Here is a tiny trained network, its code and every weight. The questions are about switching its units off for an input and a target symbol, where a switched-off unit gives its printed mean instead of its output.

import numpy as np


def w(rows, s, z=0):
    codes = np.array(rows[::2]) - 128.0
    scale = np.full(codes.shape[1], s)
    scale[-1] = z or s
    return codes * scale


def norm(h):
    return h / np.sqrt((h * h).mean(-1, keepdims=True) + 1e-5)


def f(y):
    return np.maximum(y, 0)


def softmax(a):
    e = np.exp(a - a.max(-1, keepdims=True))
    return e / e.sum(-1, keepdims=True)


def log_softmax(a):
    a = a - a.max(-1, keepdims=True)
    return a - np.log(np.exp(a).sum(-1, keepdims=True))


def net(x, mask):
    ids = ['αβγδεζηθλμπστφψω'.index(c) for c in x.split()]
    T = len(ids)
    res = E[ids] + P[:T]
    u = 0
    for l in range(2):
        r = norm(res)
        for j in range(3):
            rows = slice(2 * j, 2 * j + 2)
            q, k, v = (r @ M[l][rows].T for M in (Q, K, V))
            z = softmax(np.where(np.tri(T) > 0, q @ k.T / 2**0.5, -1e9)) @ v
            o = O[l][rows]
            res = res + np.where(mask[u + j], z, o[:, -1]) @ o[:, :-1]
        u += 3
        y = f(norm(res) @ A[l][:, :-1].T + A[l][:, -1])
        res = res + np.where(mask[u : u + 8], y, B[l][:, -1]) @ B[l][:, :-1]
        u += 8
    return log_softmax(norm(res)[-1] @ U[:, :-1].T + U[:, -1])


Q, K, V, O, A, B = {}, {}, {}, {}, {}, {}
E = w([
[139,132,125,141,181,100,118,77,145,58],'α',
[124,218,133,223,110,71,135,168,69,134],'β',
[182,120,160,170,149,149,138,200,60,95],'γ',
[146,130,107,181,142,149,105,126,115,127],'δ',
[127,171,154,151,162,116,198,69,108,147],'ε',
[189,157,164,130,112,159,142,127,137,83],'ζ',
[117,153,105,136,155,149,171,148,103,24],'η',
[157,101,142,148,233,140,150,143,135,130],'θ',
[130,107,126,148,138,91,60,194,173,94],'λ',
[75,114,124,94,163,93,182,157,71,90],'μ',
[78,86,128,151,141,167,124,102,93,97],'π',
[98,77,134,190,93,2,165,153,127,95],'σ',
[97,128,183,81,145,117,88,151,51,128],'τ',
[108,107,189,64,72,94,177,104,179,93],'φ',
[103,186,163,62,85,91,103,85,132,89],'ψ',
[55,111,77,149,147,109,79,91,147,200],'ω',
],0.027)
P = w([
[47,254,174,212,149,219,123,153,129,141],'0',
[68,229,148,184,191,174,143,141,136,113],'1',
[82,208,133,169,183,152,140,130,128,108],'2',
[115,194,104,152,171,136,131,119,118,104],'3',
[134,181,91,134,167,128,127,113,115,104],'4',
[151,168,69,111,162,126,118,113,112,116],'5',
[166,147,58,93,148,126,111,108,109,105],'6',
[173,123,33,58,141,127,111,107,116,110],'7',
[188,109,20,49,130,132,109,96,107,116],'8',
[215,88,6,32,110,126,106,105,104,118],'9',
],0.011)
Q[0] = w([
[185,164,102,167,100,143,117,124,147,166],'L0H1',
[184,160,73,96,251,69,128,121,130,54],'L0H1',
[167,140,107,182,175,162,159,174,178,124],'L0H2',
[92,169,80,144,195,172,100,117,76,84],'L0H2',
[158,129,155,138,96,172,97,158,148,185],'L0H3',
[173,171,95,181,135,163,161,99,106,128],'L0H3',
],0.011)
K[0] = w([
[186,209,77,181,148,102,183,175,148,150],'L0H1',
[182,53,17,2,94,59,103,143,98,140],'L0H1',
[83,107,133,165,201,177,163,152,122,125],'L0H2',
[123,146,73,55,187,149,93,101,75,164],'L0H2',
[114,125,197,192,76,115,168,137,149,205],'L0H3',
[92,69,88,107,101,91,70,124,74,90],'L0H3',
],0.0084)
V[0] = w([
[33,99,154,82,118,145,254,96,38,143],'L0H1',
[58,96,148,110,94,47,5,117,144,154],'L0H1',
[179,16,99,153,111,63,166,108,110,66],'L0H2',
[9,134,40,110,216,134,170,109,124,4],'L0H2',
[210,79,109,160,142,143,190,91,117,112],'L0H3',
[84,94,78,189,104,90,175,78,161,72],'L0H3',
],0.0054)
O[0] = w([
[115,166,157,58,106,117,138,117,62,244,128],'L0H1',
[37,106,162,100,98,89,98,227,122,142,130],'L0H1',
[75,121,116,108,107,228,130,165,221,110,58],'L0H2',
[120,124,37,209,152,137,130,122,40,173,254],'L0H2',
[148,97,143,2,126,133,177,120,70,93,105],'L0H3',
[100,187,27,158,142,155,146,157,123,100,129],'L0H3',
],0.0074,0.007)
A[0] = w([
[128,82,93,131,61,38,136,120,99,112,209],'L0N1',
[151,70,121,129,178,130,122,134,155,195,41],'L0N2',
[114,93,169,74,96,161,206,137,203,150,6],'L0N3',
[136,108,158,144,126,179,112,254,112,190,198],'L0N4',
[121,157,153,119,26,127,90,80,150,80,71],'L0N5',
[111,140,167,91,169,132,145,114,107,156,65],'L0N6',
[190,129,131,90,196,131,137,133,116,75,88],'L0N7',
[129,163,159,148,39,128,172,181,90,99,222],'L0N8',
],0.012,0.0019)
B[0] = w([
[3,193,144,126,151,252,121,174,109,139,201],'L0N1',
[108,108,160,51,106,85,133,181,190,182,216],'L0N2',
[210,130,117,157,136,186,132,2,211,134,142],'L0N3',
[106,44,202,112,240,93,205,32,109,110,182],'L0N4',
[98,148,119,101,219,68,98,129,194,102,175],'L0N5',
[152,143,176,114,88,103,196,155,97,92,176],'L0N6',
[140,116,5,111,197,71,140,147,145,149,255],'L0N7',
[190,189,121,169,227,142,153,147,153,90,188],'L0N8',
],0.0095,0.0077)
Q[1] = w([
[84,99,164,156,93,75,72,33,129,124],'L1H1',
[167,32,167,180,10,150,154,150,144,175],'L1H1',
[116,99,134,151,127,134,161,210,104,103],'L1H2',
[140,114,104,149,241,136,205,183,79,106],'L1H2',
[110,89,96,170,159,89,159,120,130,136],'L1H3',
[89,130,188,139,89,98,99,85,176,111],'L1H3',
],0.012)
K[1] = w([
[103,162,146,185,151,108,124,102,144,171],'L1H1',
[151,163,178,249,160,112,235,173,129,113],'L1H1',
[124,107,149,100,101,148,115,64,115,80],'L1H2',
[81,109,77,19,55,173,107,150,162,116],'L1H2',
[120,65,69,108,77,163,112,130,104,135],'L1H3',
[128,245,179,158,176,94,99,102,145,111],'L1H3',
],0.013)
V[1] = w([
[168,29,118,193,150,140,144,192,118,170],'L1H1',
[145,118,180,120,128,107,110,81,27,42],'L1H1',
[86,100,178,177,108,243,172,135,213,85],'L1H2',
[106,110,156,189,138,120,173,186,48,102],'L1H2',
[97,207,127,178,115,158,106,81,141,108],'L1H3',
[23,132,180,107,177,87,171,2,129,115],'L1H3',
],0.0077)
O[1] = w([
[211,137,117,164,76,185,169,235,123,130,87],'L1H1',
[182,119,81,80,114,1,69,130,60,63,49],'L1H1',
[130,121,119,140,78,107,203,109,113,58,12],'L1H2',
[134,109,37,101,95,127,123,212,127,140,167],'L1H2',
[126,22,137,19,165,151,145,111,105,116,130],'L1H3',
[82,91,54,17,85,232,103,143,211,170,254],'L1H3',
],0.0088,0.0063)
A[1] = w([
[119,160,78,134,153,107,131,132,60,116,120],'L1N1',
[170,48,123,195,135,68,135,124,81,143,214],'L1N2',
[176,97,142,136,146,102,176,100,145,110,76],'L1N3',
[107,153,121,171,105,107,179,141,148,195,140],'L1N4',
[137,162,98,143,121,212,7,121,122,104,255],'L1N5',
[220,176,114,120,135,135,136,85,186,101,65],'L1N6',
[83,114,120,102,158,146,107,156,89,138,193],'L1N7',
[162,47,88,142,135,129,129,141,184,88,118],'L1N8',
],0.011,0.0019)
B[1] = w([
[139,125,134,134,71,128,91,60,133,111,222],'L1N1',
[138,104,228,140,140,117,181,138,149,110,182],'L1N2',
[75,163,157,83,106,186,65,124,185,88,164],'L1N3',
[61,159,127,112,97,126,105,39,115,145,199],'L1N4',
[138,61,181,134,108,155,77,212,143,68,229],'L1N5',
[172,176,133,78,86,202,101,111,141,254,183],'L1N6',
[153,90,114,99,54,106,122,178,144,162,254],'L1N7',
[48,196,158,210,118,47,147,115,120,111,188],'L1N8',
],0.0099,0.0078)
U = w([
[151,49,1,125,145,151,137,145,118,51,3],'α',
[173,209,105,190,152,147,106,142,126,161,116],'β',
[133,113,150,149,221,103,209,164,117,155,120],'γ',
[180,40,159,171,185,187,149,119,71,67,101],'δ',
[94,129,150,122,62,152,238,4,132,110,183],'ε',
[214,123,166,88,100,172,143,123,211,87,199],'ζ',
[89,156,34,105,85,132,244,169,90,60,108],'η',
[56,128,139,135,189,209,160,207,143,163,204],'θ',
[128,41,175,215,97,112,96,156,200,55,86],'λ',
[134,142,179,67,88,118,166,156,27,165,89],'μ',
[114,49,64,138,63,137,84,145,97,211,45],'π',
[43,204,152,208,94,104,156,201,123,77,84],'σ',
[173,29,216,92,76,140,125,163,69,126,208],'τ',
[105,189,194,51,126,136,117,131,196,52,85],'φ',
[127,135,198,88,105,29,66,236,179,82,196],'ψ',
[44,73,118,133,190,115,33,70,127,127,104],'ω',
],0.0093,0.0045)

Each question gives the input, a string of symbols that net reads in full, and the target symbol t.
The units are the heads (2 rows each of Q, K, V and O) and the neurons (one row each of A and B). Each row of codes is followed by its name. A weight is (code - 128) times the scale printed after its matrix; where a second scale follows, it is the last column's (O, A, B and U).
mask holds one flag per unit, layer by layer, with each layer's heads first. A switched-off unit (its flag False) gives its mean, the last column of its rows in O or B, instead of its output. The means were averaged over made-up inputs and are rounded, as every weight is.
A unit's drop is (log p(t) with every unit on - log p(t) with that unit switched off) / (log p(t) with every unit on - log p(t) with every unit switched off).
The circuit of an input: a set's keep is (log p(t) with only the set's units on - log p(t) with every unit switched off) / (log p(t) with every unit on - log p(t) with every unit switched off). Starting from the 12 units with the biggest drops (on a tie, the unit counted first), units are removed one at a time, each time the one whose removal leaves the highest keep (on an exact tie, the one counted first), for as long as the keep stays at least 0.8.
circuit, biggest first: the units of the circuit, biggest drop first
unit that matters most: the unit with the biggest drop
top k neurons: the k neurons with the biggest drops, biggest first
k most important neurons of layer l: the k neurons of layer l with the biggest drops, biggest first
which heads matter: for each layer, one digit per head in row order, 1 if its drop is at least 0.15 and else 0, layers parted by /
input θ ω φ θ ζ ω ω β, target θ: circuit, biggest first	L1H1, L0N1
input θ ω θ λ φ θ θ ζ θ ε, target β: circuit, biggest first	L0N2, L1H3
input θ θ θ β ε ω γ, target γ: unit that matters most	L0N4
input θ γ θ η, target β: which heads matter	100 / 001
input ζ θ ω ω ω α η φ θ θ, target ε: circuit, biggest first	L1H2, L0N1, L0N3, L1N5
input θ θ π θ λ γ ψ α ω, target θ: circuit, biggest first	L1H1, L0N1, L0N2
input ω σ θ σ ψ ζ τ θ, target ψ: circuit, biggest first	L1H1, L0N2
input ω ψ θ θ ψ, target ω: 2 most important neurons of layer 0	L0N5, L0N2
input τ ω ψ, target θ: which heads matter	000 / 101
input θ φ ψ θ π φ λ, target λ: which heads matter	100 / 010
input ζ ζ ψ θ γ θ δ, target λ: top 2 neurons	L1N5, L1N2
input ζ φ σ, target θ: which heads matter	010 / 001
input ζ θ θ φ θ ψ ψ ζ, target ω: which heads matter	000 / 100
input ω ζ η β β θ φ η ε, target ε: 2 most important neurons of layer 0	L0N1, L0N6
input σ τ ψ ζ α ε ψ θ, target ω: circuit, biggest first	L1H1
input γ ω β α θ γ σ, target σ: top 2 neurons	L0N7, L0N8
input π τ β ω ζ δ, target λ: which heads matter	100 / 000
input ω μ θ ψ ω ψ π α, target α: top 3 neurons	L0N8, L0N7, L1N4
input θ π ω, target π: 2 most important neurons of layer 0	L0N8, L0N5
input ψ θ θ α φ θ, target ε: 2 most important neurons of layer 0	L0N3, L0N1
input α ζ μ, target η: unit that matters most	L0N6
input σ θ θ θ ω θ ψ γ, target ω: which heads matter	000 / 100
input β θ λ μ τ γ ψ θ, target ω: top 2 neurons	L0N4, L0N7
input β ψ α ω ζ σ θ ω σ, target θ: 2 most important neurons of layer 0	L0N1, L0N8
input ω ω θ θ ψ α θ π θ γ, target α: circuit, biggest first	L0N7, L0H1
input β μ ω β β γ, target δ: which heads matter	010 / 000
input ψ ζ θ ζ θ θ σ, target σ: unit that matters most	L1H3
input θ φ ω θ ζ, target β: 2 most important neurons of layer 0	L0N7, L0N1
input θ φ φ, target ζ: 2 most important neurons of layer 1	L1N6, L1N4
